Below are the code and all the weights of a small trained network. Each question names an input and a target symbol and asks about switching units off, where a switched-off unit gives its printed mean instead of its output.

import numpy as np


def w(rows, s, z=0):
    codes = np.array(rows[::2]) - 128.0
    scale = np.full(codes.shape[1], s)
    scale[-1] = z or s
    return codes * scale


def norm(h):
    return h / np.sqrt((h * h).mean(-1, keepdims=True) + 1e-5)


def f(y):
    return np.maximum(y, 0)


def softmax(a):
    e = np.exp(a - a.max(-1, keepdims=True))
    return e / e.sum(-1, keepdims=True)


def log_softmax(a):
    a = a - a.max(-1, keepdims=True)
    return a - np.log(np.exp(a).sum(-1, keepdims=True))


def net(x, mask):
    ids = ['Δαζπστω'.index(c) for c in x.split()]
    T = len(ids)
    res = E[ids] + P[:T]
    r = norm(res)
    for j in range(2):
        rows = slice(3 * j, 3 * j + 3)
        q, k, v = (r @ M[0][rows].T for M in (Q, K, V))
        z = softmax(np.where(np.tri(T) > 0, q @ k.T / 3**0.5, -1e9)) @ v
        o = O[0][rows]
        res = res + np.where(mask[j], z, o[:, -1]) @ o[:, :-1]
    y = f(norm(res) @ A[0][:, :-1].T + A[0][:, -1])
    res = res + np.where(mask[2:14], y, B[0][:, -1]) @ B[0][:, :-1]
    return log_softmax(norm(res)[-1] @ U[:, :-1].T + U[:, -1])


Q, K, V, O, A, B = {}, {}, {}, {}, {}, {}
E = w([
[87,160,185,9],'Δ',
[129,151,215,26],'α',
[30,216,148,165],'ζ',
[106,142,205,11],'π',
[15,61,169,104],'σ',
[134,252,203,144],'τ',
[100,161,235,253],'ω',
],0.0055)
P = w([
[33,149,254,97],'0',
[51,140,233,92],'1',
[68,135,207,99],'2',
[81,133,189,99],'3',
[92,129,173,101],'4',
[100,126,160,103],'5',
[110,122,149,105],'6',
[119,119,138,106],'7',
[128,114,129,110],'8',
[136,112,120,110],'9',
[151,103,113,115],'10',
[158,89,107,120],'11',
[125,140,97,129],'12',
],0.0063)
Q[0] = w([
[222,99,18,154],'head 0',
[119,159,161,87],'head 0',
[175,71,30,124],'head 0',
[86,102,148,69],'head 1',
[65,153,255,126],'head 1',
[53,133,232,94],'head 1',
],0.018)
K[0] = w([
[23,162,230,117],'head 0',
[143,74,69,154],'head 0',
[82,148,252,109],'head 0',
[147,137,74,197],'head 1',
[198,110,19,100],'head 1',
[213,112,60,167],'head 1',
],0.014)
V[0] = w([
[181,144,89,18],'head 0',
[254,161,172,141],'head 0',
[130,26,172,74],'head 0',
[183,171,114,55],'head 1',
[115,218,60,89],'head 1',
[222,220,212,117],'head 1',
],0.0077)
O[0] = w([
[109,158,255,100,102],'head 0',
[80,182,121,18,10],'head 0',
[128,35,153,76,254],'head 0',
[51,151,150,122,128],'head 1',
[52,170,221,186,107],'head 1',
[50,122,17,151,254],'head 1',
],0.0078,0.0047)
A[0] = w([
[130,152,43,54,102],'neuron 0',
[144,219,133,219,60],'neuron 1',
[69,118,72,135,64],'neuron 2',
[83,193,177,137,252],'neuron 3',
[153,191,174,208,196],'neuron 4',
[135,122,2,57,66],'neuron 5',
[131,173,175,230,148],'neuron 6',
[90,98,72,200,196],'neuron 7',
[149,219,44,205,136],'neuron 8',
[143,168,131,31,146],'neuron 9',
[80,186,50,129,222],'neuron 10',
[222,117,160,222,136],'neuron 11',
],0.0097,0.0036)
B[0] = w([
[126,82,125,115,144],'neuron 0',
[197,118,176,243,150],'neuron 1',
[64,144,90,117,181],'neuron 2',
[167,140,78,154,199],'neuron 3',
[209,137,64,109,157],'neuron 4',
[229,77,95,141,153],'neuron 5',
[189,124,114,109,171],'neuron 6',
[141,180,122,88,254],'neuron 7',
[128,100,253,175,178],'neuron 8',
[182,188,108,174,156],'neuron 9',
[87,92,138,90,202],'neuron 10',
[72,148,180,85,168],'neuron 11',
],0.012,0.0072)
U = w([
[125,18,207,117,145],'Δ',
[206,159,172,212,154],'α',
[73,163,168,230,156],'ζ',
[183,209,196,1,2],'π',
[158,195,61,98,89],'σ',
[41,122,46,86,130],'τ',
[231,82,22,157,186],'ω',
],0.0094,0.0034)

Each question gives the input, a string of symbols that net reads in full, and the target symbol t.
The units are the heads (3 rows each of Q, K, V and O) and the neurons (one row each of A and B). Each row of codes is followed by its name. A weight is (code - 128) times the scale printed after its matrix; where a second scale follows, it is the last column's (O, A, B and U).
mask holds one flag per unit, heads first, then neurons. A switched-off unit (its flag False) gives its mean, the last column of its rows in O or B, instead of its output. The means were averaged over made-up inputs and are rounded, as every weight is.
A unit's drop is (log p(t) with every unit on - log p(t) with that unit switched off) / (log p(t) with every unit on - log p(t) with every unit switched off).
The circuit of an input: a set's keep is (log p(t) with only the set's units on - log p(t) with every unit switched off) / (log p(t) with every unit on - log p(t) with every unit switched off). Starting from the 12 units with the biggest drops (on a tie, the unit counted first), units are removed one at a time, each time the one whose removal leaves the highest keep (on an exact tie, the one counted first), for as long as the keep stays at least 0.8.
circuit, biggest first: the units of the circuit, biggest drop first
unit that matters most: the unit with the biggest drop
top k neurons: the k neurons with the biggest drops, biggest first
which heads matter: for each layer, one digit per head in row order, 1 if its drop is at least 0.15 and else 0, layers parted by /
input ζ ω α τ, target τ: circuit, biggest first	head 1
input α ζ σ α Δ τ Δ σ Δ σ σ, target Δ: circuit, biggest first	head 1; neuron 7; neuron 11
input ω α τ ω α τ ζ τ α σ Δ, target Δ: top 2 neurons	neuron 7; neuron 2
input σ Δ ζ σ Δ σ σ ζ α, target Δ: which heads matter	00
input ζ τ π ω ω, target Δ: which heads matter	11
input τ τ α σ π σ ζ σ τ σ Δ π π, target π: which heads matter	10
input α σ π ω α π τ Δ σ π, target Δ: circuit, biggest first	head 0; neuron 7
input ω τ τ ζ ω τ ζ, target ζ: circuit, biggest first	neuron 8; head 1
input ω σ π ω ζ π, target ω: circuit, biggest first	neuron 8; neuron 7; neuron 10
input ω π τ τ σ α τ τ α π σ ω ζ, target Δ: which heads matter	10
input ω ζ α ζ π ζ ω σ π α τ, target τ: circuit, biggest first	head 1; neuron 10
input σ ζ τ α σ σ ζ σ α, target Δ: circuit, biggest first	neuron 7; neuron 3
input τ π ζ σ α ζ ζ τ Δ σ ω τ, target Δ: circuit, biggest first	head 0; neuron 8; neuron 10
input ζ τ σ π σ σ ω τ Δ π σ σ ζ, target π: which heads matter	01
input ζ π σ π τ ζ τ τ σ π Δ σ τ, target π: unit that matters most	head 0
input ω σ Δ, target ω: which heads matter	01
input π σ ζ, target π: which heads matter	11
input π τ τ ζ τ ω π σ τ α Δ π, target π: which heads matter	10
input σ Δ α α τ ζ α π τ π σ ω, target π: circuit, biggest first	neuron 7; neuron 11
input σ σ Δ Δ, target Δ: circuit, biggest first	neuron 7
input σ τ Δ τ, target ω: which heads matter	00
input π ζ ζ, target α: top 2 neurons	neuron 8; neuron 1
input π τ σ τ τ ζ ω ζ σ π, target Δ: which heads matter	10
input α ω π Δ π α σ ζ ζ, target α: which heads matter	11
input α ω ω ζ σ, target ω: which heads matter	01
input τ σ π α ζ τ ζ α τ τ σ α, target τ: which heads matter	01
input ζ α σ Δ ζ τ σ ω σ π ζ τ, target α: circuit, biggest first	neuron 8
